Each row is followed by its class.
[  2  -1 -13   1   2  -3  -2  -2   3   0   4  -2   0   5   2   0   9   7
  16  -7   7  -1  -3   7  -8   9   2  -5   5  -7   9   1   0   5   2   4
  -5   1]  j551
[-4  2 -7  0  0  1 -4 -4 -4 -1  2  1 -1 -3 -4  0 -7  4 -3  2 -5  6  0 -1
 -3  1  6  5  2  2 -1  2  0  5 -8 -3  0  4]  j957
[  2   0 -10  -1   2   1  -5  -6   0  -4   1   6   9  -7  -2  -5  -2   1
  -4   3  -2   2   3   1  -5   0   7   2   3   1   5   0  -6   3 -10  -9
   0   3]  j957
[ 10  13  12  -3  -9   1  15   7  -2  -5  -6  -8 -15 -22   7  -3  -8 -12
 -17   7   1   3   3  -1  -2 -13 -14   5  21 -11  -4   5   7  -6   9  -1
  -1  10]  j957
[  8   3 -24   3  -2   1  -5 -15   6   3   2   4  -2   3   1  -3   6   6
   1  -5   2   2  -5   6 -13   1   7   2   8  -4  10  -3  -7   5 -13   5
   0   7]  j957
[-4  0 -5  0 -1 -1  0 -2 -1 -3 -4  5  6 -2 -3  0 -2  4 -1  3 -3 -3 -1 -1
 -1  1  4  1 -1  3 -7  0 -5  4 -6 -1  1  6]  j957
[ 4  1 -1  1 -4  0 -2 -3  0  3 -2 -1  4 -5  2 -1  1  1 10 -1  4  0  1  4
 -2  2  0  1  7 -5 -3 -1 -1  1  3 -1  0  2]  j957
[  5   0  -8   1  -1  -1  -3  -2 -12   0   2   5   7  -6   0  -1  -1   1
   1  -2   2  -1   0   1  -3   1  13   2   8   0   4   2  -1   7  -5   2
   1   1]  j759
[ 2 -3  2 -4 -1 -1  4  0 -3  6  2 -5  3  4  1  1 -4 18  8  2  5 -9  2 -1
  1  5 -3 -5  3 -2 -8 -1  2 -1 24  2 -3 -4]  j551
[-1  5 -7  1  0  1 -5  1 -2 -1  3  2  1 -7 -2  0 -1  0 -5  4 -1 -1  0  5
 -2 -1  3  0  8 -5  5  1 -5  5 -7  3  1  7]  j759
[  1   2 -16  -1   0  -5  -3  -6   2   5   6   0   6   6  10  -1   7  12
   7  -4   6  -4   0   7  -5  10   8  -3  -2  -2   6  -2  -3   3   0   4
  -4   1]  j551
[-11   4 -20   1   1  -7  -7  -1 -14  -3   3   9  15  -3  -8   2   1   1
  -2   7 -11   2  -1  -2  -6   0  13   5   1   4   8  -3  -9   9 -15   0
   1   4]  j957
[  1   0  -2  -4  -2  -5  -2   0   5   6   5 -13  -9   6   4   1   7   7
  11  -3  11  -5  -1   3  -2   5  -2  -5   1  -1  -5  -1   3   1   8   3
  -1  -2]  j551
[  3   2  -8  -1  -3  -1   0 -11   2   0   0   0   0  -3  -2  -7   3   2
  -2   3   2  -4  -2   1  -2   1   1   2   8  -4   1   0  -2   1  -6   2
  -1   7]  j957
[  0  -2 -16   2   2  -4  -2  -2  -3  -3  -2   5   6  -5  -4   0   2   1
 -12  16  -9   0  -3   6  -6   3   8   4   6   0   9  -1  -7   6 -10  -1
   1   6]  j759
[  0  -1 -20   6  -6  -8  -6  -2   2   3   6   9  11  -6   2  -7   0  -1
  -1   2   2   2  -4   8 -11   2   7   5  13  -7  11   1  -9  11 -10   4
  -2  10]  j759
[-2  6 -7  1 -2 -5 -2  0  3  5  4  2  2  6  2  1  5  8 11 -6  6 -2 -3  3
  0  7  1 -3 -4 -6  3 -1  9  4  3  2 -2 -2]  j551
[  6   0   6  -3  -5   3   8  -1  -6  11  -4  -6   0 -19   4  -1  -8  -6
  -7   6   3  -2   1   1  -1  -7 -10   2  18  -9   1   1   6  -4   9   2
   0   7]  j759
